Here is a tiny trained network, its code and every weight. The questions are about switching its units off for an input and a target symbol, where a switched-off unit gives its printed mean instead of its output.

import numpy as np


def w(rows, s, z=0):
    codes = np.array(rows[::2]) - 128.0
    scale = np.full(codes.shape[1], s)
    scale[-1] = z or s
    return codes * scale


def norm(h):
    return h / np.sqrt((h * h).mean(-1, keepdims=True) + 1e-5)


def f(y):
    return y / 2 * (1 + np.tanh(0.7978845608 * (y + 0.044715 * y**3)))


def softmax(a):
    e = np.exp(a - a.max(-1, keepdims=True))
    return e / e.sum(-1, keepdims=True)


def log_softmax(a):
    a = a - a.max(-1, keepdims=True)
    return a - np.log(np.exp(a).sum(-1, keepdims=True))


def net(x, mask):
    ids = ['αδεζηθλξστ'.index(c) for c in x.split()]
    T = len(ids)
    res = E[ids] + P[:T]
    u = 0
    for l in range(2):
        q, k, v = (norm(res) @ M[l].T for M in (Q, K, V))
        z = softmax(np.where(np.tri(T) > 0, q @ k.T / 2**0.5, -1e9)) @ v
        res = res + np.where(mask[u], z, O[l][:, -1]) @ O[l][:, :-1]
        u += 1
        y = f(norm(res) @ A[l][:, :-1].T + A[l][:, -1])
        res = res + np.where(mask[u : u + 4], y, B[l][:, -1]) @ B[l][:, :-1]
        u += 4
    return log_softmax(norm(res)[-1] @ U[:, :-1].T + U[:, -1])


Q, K, V, O, A, B = {}, {}, {}, {}, {}, {}
E = w([
[113,113,161,202],'α',
[99,41,136,141],'δ',
[175,114,88,159],'ε',
[142,158,184,105],'ζ',
[7,141,230,132],'η',
[198,128,139,22],'θ',
[117,79,63,55],'λ',
[62,139,252,193],'ξ',
[97,45,148,142],'σ',
[28,176,133,149],'τ',
],0.016)
P = w([
[42,22,253,133],'0',
[86,71,234,151],'1',
[94,98,221,146],'2',
[107,118,205,155],'3',
[117,135,190,170],'4',
[125,146,179,173],'5',
[125,152,169,190],'6',
[122,159,156,196],'7',
[122,170,148,203],'8',
[116,176,134,201],'9',
[107,182,120,204],'10',
[99,182,103,201],'11',
[96,191,96,207],'12',
[95,193,87,200],'13',
],0.005)
Q[0] = w([
[148,251,145,114],'0.h1',
[238,168,119,141],'0.h1',
],0.011)
K[0] = w([
[184,108,255,162],'0.h1',
[255,93,204,77],'0.h1',
],0.0095)
V[0] = w([
[108,241,208,34],'0.h1',
[145,95,242,252],'0.h1',
],0.0039)
O[0] = w([
[168,184,158,248,178],'0.h1',
[19,154,126,83,254],'0.h1',
],0.014,0.00055)
A[0] = w([
[113,202,233,33,126],'0.n1',
[212,92,185,53,222],'0.n2',
[25,112,137,254,193],'0.n3',
[155,150,63,161,3],'0.n4',
],0.0087,0.00046)
B[0] = w([
[140,47,219,161,177],'0.n1',
[61,151,156,175,160],'0.n2',
[255,150,111,97,254],'0.n3',
[91,134,133,36,129],'0.n4',
],0.0084,0.0077)
Q[1] = w([
[70,220,220,91],'1.h1',
[182,216,141,245],'1.h1',
],0.011)
K[1] = w([
[139,117,255,149],'1.h1',
[188,26,93,85],'1.h1',
],0.0069)
V[1] = w([
[95,214,46,161],'1.h1',
[22,255,180,189],'1.h1',
],0.0063)
O[1] = w([
[2,43,148,154,2],'1.h1',
[157,158,145,187,36],'1.h1',
],0.0077,0.0041)
A[1] = w([
[32,44,121,89,193],'1.n1',
[147,254,95,97,161],'1.n2',
[153,152,42,78,250],'1.n3',
[194,58,125,167,165],'1.n4',
],0.012,0.0021)
B[1] = w([
[121,170,113,130,221],'1.n1',
[80,165,114,238,220],'1.n2',
[249,153,179,209,254],'1.n3',
[55,113,100,153,232],'1.n4',
],0.012,0.0057)
U = w([
[131,81,254,104,108],'α',
[118,128,135,128,55],'δ',
[122,175,98,70,195],'ε',
[128,74,128,156,111],'ζ',
[125,140,123,139,54],'η',
[79,69,115,171,154],'θ',
[211,81,89,114,155],'λ',
[155,143,118,129,83],'ξ',
[132,175,156,93,255],'σ',
[61,240,91,183,131],'τ',
],0.016,0.0079)

Each question gives the input, a string of symbols that net reads in full, and the target symbol t.
The units are the heads (2 rows each of Q, K, V and O) and the neurons (one row each of A and B). Each row of codes is followed by its name. A weight is (code - 128) times the scale printed after its matrix; where a second scale follows, it is the last column's (O, A, B and U).
mask holds one flag per unit, layer by layer, with each layer's heads first. A switched-off unit (its flag False) gives its mean, the last column of its rows in O or B, instead of its output. The means were averaged over made-up inputs and are rounded, as every weight is.
A unit's drop is (log p(t) with every unit on - log p(t) with that unit switched off) / (log p(t) with every unit on - log p(t) with every unit switched off).
The circuit of an input: a set's keep is (log p(t) with only the set's units on - log p(t) with every unit switched off) / (log p(t) with every unit on - log p(t) with every unit switched off). Starting from all 10 units, units are removed one at a time, each time the one whose removal leaves the highest keep (on an exact tie, the one counted first), for as long as the keep stays at least 0.8.
circuit, biggest first: the units of the circuit, biggest drop first
most important unit: the unit with the biggest drop
k most important neurons: the k neurons with the biggest drops, biggest first
k most important neurons of layer l: the k neurons of layer l with the biggest drops, biggest first
drop when u is switched off: that unit's drop, to one decimal
input λ τ λ λ α, target λ: 2 most important neurons of layer 0	[0.n3, 0.n2]
input ζ δ α θ ε ε θ λ λ θ, target τ: 2 most important neurons	[0.n2, 0.n3]
input λ σ ξ δ, target θ: most important neuron	[0.n3]
input ζ σ σ, target σ: 2 most important neurons of layer 1	[1.n2, 1.n1]
input λ δ α τ λ, target τ: circuit, biggest first	[0.n3, 1.n1]
input λ ε σ α τ ε, target τ: circuit, biggest first	[0.h1, 0.n3, 1.n1]
input α α δ, target ε: circuit, biggest first	[0.h1, 1.n1, 1.n2]
input ε δ ε, target ε: 2 most important neurons of layer 1	[1.n1, 1.n2]
input τ λ η λ τ λ δ ε σ ξ ε θ σ, target λ: 2 most important neurons	[0.n3, 1.n2]
input ξ λ ζ λ τ η ε σ η λ θ δ σ, target θ: 4 most important neurons	[1.n4, 0.n3, 1.n3, 0.n1]
input ξ τ λ α ξ λ σ θ, target α: circuit, biggest first	[0.n1, 0.n3]
input λ τ λ ε λ δ ξ, target α: 4 most important neurons	[0.n1, 1.n3, 1.n2, 1.n1]
input ε ε λ τ λ ε, target τ: circuit, biggest first	[1.n1, 0.n3, 0.h1]
input α ζ δ, target σ: circuit, biggest first	[0.h1, 1.n2, 1.n1]
input ζ τ λ λ δ, target θ: most important unit	1.n4
input τ θ θ λ σ τ ε λ δ δ θ θ, target τ: 3 most important neurons	[0.n2, 1.n2, 0.n3]
input τ α α λ δ λ ε ξ, target α: circuit, biggest first	[0.n1, 1.n2, 0.h1]
input λ ξ α η λ α, target λ: 2 most important neurons	[0.n3, 0.n2]
input ζ ε α ζ ζ ε σ, target σ: 2 most important neurons of layer 0	[0.n1, 0.n2]
input ξ α ε α θ, target α: 2 most important neurons	[0.n1, 1.n3]
input ε ζ δ, target ε: most important neuron of layer 0	[0.n3]
input ε ζ τ λ θ τ λ δ λ σ, target θ: 2 most important neurons of layer 1	[1.n4, 1.n3]
input ζ λ ε δ θ σ σ τ δ, target λ: drop when 1.n2 is switched off	0.2
input θ λ θ δ δ η τ σ ξ δ, target λ: drop when 1.h1 is switched off	0.1
input η λ λ λ δ α ζ η θ τ ζ σ, target λ: drop when 0.n2 is switched off	0.0
input η δ ζ ε ε ζ τ τ ε λ, target τ: drop when 0.n3 is switched off	1.4
